Below are the code and all the weights of a small trained network. Each question names an input and a target symbol and asks about switching units off, where a switched-off unit gives its printed mean instead of its output.

import numpy as np


def w(rows, s, z=0):
    codes = np.array(rows[::2]) - 128.0
    scale = np.full(codes.shape[1], s)
    scale[-1] = z or s
    return codes * scale


def norm(h):
    return h / np.sqrt((h * h).mean(-1, keepdims=True) + 1e-5)


def f(y):
    return np.maximum(y, 0)


def softmax(a):
    e = np.exp(a - a.max(-1, keepdims=True))
    return e / e.sum(-1, keepdims=True)


def log_softmax(a):
    a = a - a.max(-1, keepdims=True)
    return a - np.log(np.exp(a).sum(-1, keepdims=True))


def net(x, mask):
    ids = ['ΓΔαβζηθξσψω'.index(c) for c in x.split()]
    T = len(ids)
    res = E[ids] + P[:T]
    r = norm(res)
    for j in range(3):
        rows = slice(2 * j, 2 * j + 2)
        q, k, v = (r @ M[0][rows].T for M in (Q, K, V))
        z = softmax(np.where(np.tri(T) > 0, q @ k.T / 2**0.5, -1e9)) @ v
        o = O[0][rows]
        res = res + np.where(mask[j], z, o[:, -1]) @ o[:, :-1]
    y = f(norm(res) @ A[0][:, :-1].T + A[0][:, -1])
    res = res + np.where(mask[3:19], y, B[0][:, -1]) @ B[0][:, :-1]
    return log_softmax(norm(res)[-1] @ U[:, :-1].T + U[:, -1])


Q, K, V, O, A, B = {}, {}, {}, {}, {}, {}
E = w([
[168,152,76,190],'Γ',
[122,88,95,138],'Δ',
[57,146,87,48],'α',
[78,76,105,166],'β',
[142,176,80,114],'ζ',
[217,131,8,24],'η',
[164,107,122,134],'θ',
[138,60,108,35],'ξ',
[157,51,73,124],'σ',
[223,133,144,144],'ψ',
[99,207,49,187],'ω',
],0.017)
P = w([
[129,184,254,97],'0',
[198,61,79,143],'1',
[159,103,52,46],'2',
[213,50,132,112],'3',
[215,56,147,118],'4',
[204,55,137,116],'5',
],0.0045)
Q[0] = w([
[145,208,110,194],'h1',
[138,89,176,88],'h1',
[179,107,17,148],'h2',
[103,173,138,171],'h2',
[219,132,131,141],'h3',
[250,7,94,78],'h3',
],0.019)
K[0] = w([
[154,177,87,159],'h1',
[94,125,149,123],'h1',
[144,136,210,87],'h2',
[64,150,125,153],'h2',
[175,132,174,180],'h3',
[97,32,254,139],'h3',
],0.023)
V[0] = w([
[123,146,29,204],'h1',
[168,186,68,132],'h1',
[44,116,6,168],'h2',
[183,138,46,175],'h2',
[92,170,60,146],'h3',
[23,225,210,98],'h3',
],0.013)
O[0] = w([
[65,193,210,93,189],'h1',
[191,219,211,142,64],'h1',
[5,160,168,2,101],'h2',
[113,237,100,109,184],'h2',
[132,185,127,161,128],'h3',
[58,249,2,97,3],'h3',
],0.0086,0.0066)
A[0] = w([
[40,203,73,108,108],'n1',
[230,173,127,55,90],'n2',
[136,51,64,64,126],'n3',
[177,146,229,128,123],'n4',
[136,83,77,111,167],'n5',
[217,155,127,24,147],'n6',
[78,140,174,27,113],'n7',
[88,128,133,170,159],'n8',
[150,212,152,129,142],'n9',
[31,111,143,215,174],'n10',
[222,117,61,111,105],'n11',
[137,150,8,158,82],'n12',
[183,179,139,80,1],'n13',
[133,182,173,156,69],'n14',
[191,74,233,67,174],'n15',
[67,94,141,159,150],'n16',
],0.012,0.004)
B[0] = w([
[242,147,159,139,199],'n1',
[123,66,254,134,180],'n2',
[50,161,64,107,238],'n3',
[118,136,42,169,191],'n4',
[59,128,80,118,208],'n5',
[117,86,241,69,192],'n6',
[88,116,140,195,193],'n7',
[118,126,168,133,155],'n8',
[99,176,57,85,162],'n9',
[145,110,229,173,194],'n10',
[53,129,196,144,211],'n11',
[168,165,117,228,174],'n12',
[209,205,118,123,145],'n13',
[71,107,78,104,146],'n14',
[208,125,105,58,253],'n15',
[180,129,190,156,186],'n16',
],0.021,0.0082)
U = w([
[50,207,146,187,203],'Γ',
[82,92,48,77,83],'Δ',
[189,106,71,208,2],'α',
[83,125,201,109,173],'β',
[206,167,137,94,123],'ζ',
[196,149,175,127,129],'η',
[171,125,63,164,107],'θ',
[111,72,11,137,246],'ξ',
[173,145,71,117,167],'σ',
[148,69,153,255,115],'ψ',
[151,192,96,142,213],'ω',
],0.0093,0.0032)

Each question gives the input, a string of symbols that net reads in full, and the target symbol t.
The units are the heads (2 rows each of Q, K, V and O) and the neurons (one row each of A and B). Each row of codes is followed by its name. A weight is (code - 128) times the scale printed after its matrix; where a second scale follows, it is the last column's (O, A, B and U).
mask holds one flag per unit, heads first, then neurons. A switched-off unit (its flag False) gives its mean, the last column of its rows in O or B, instead of its output. The means were averaged over made-up inputs and are rounded, as every weight is.
A unit's drop is (log p(t) with every unit on - log p(t) with that unit switched off) / (log p(t) with every unit on - log p(t) with every unit switched off).
unit that matters most: the unit with the biggest drop
k most important neurons: the k neurons with the biggest drops, biggest first
heads that matter: for each layer, one digit per head in row order, 1 if its drop is at least 0.15 and else 0, layers parted by /
drop of u: that unit's drop, to one decimal
input β Γ β, target Γ: unit that matters most => n15
input Δ η β β ξ, target ξ: heads that matter => 100
input β β α, target Γ: 3 most important neurons => (n15; n7; n1)
input η σ ψ β β σ, target ξ: heads that matter => 101
input ξ ζ ω β η Δ, target ξ: heads that matter => 100
input β β ψ ξ η θ, target Γ: heads that matter => 001
input ξ Δ Δ, target ξ: heads that matter => 000
input β α Γ, target Γ: heads that matter => 111
input ξ β β ψ η η, target β: 2 most important neurons => (n11; n6)
input θ β η, target ψ: 2 most important neurons => (n11; n12)
input β β ω θ, target Γ: 2 most important neurons => (n11; n15)
input β ψ η β β η, target Γ: drop of n11 => 0.1
input β ψ β ξ, target Γ: drop of n12 => 0.2
input ξ η β, target ξ: drop of n15 => -0.1
input β β θ ω ψ η, target Γ: most important neuron => (n11)
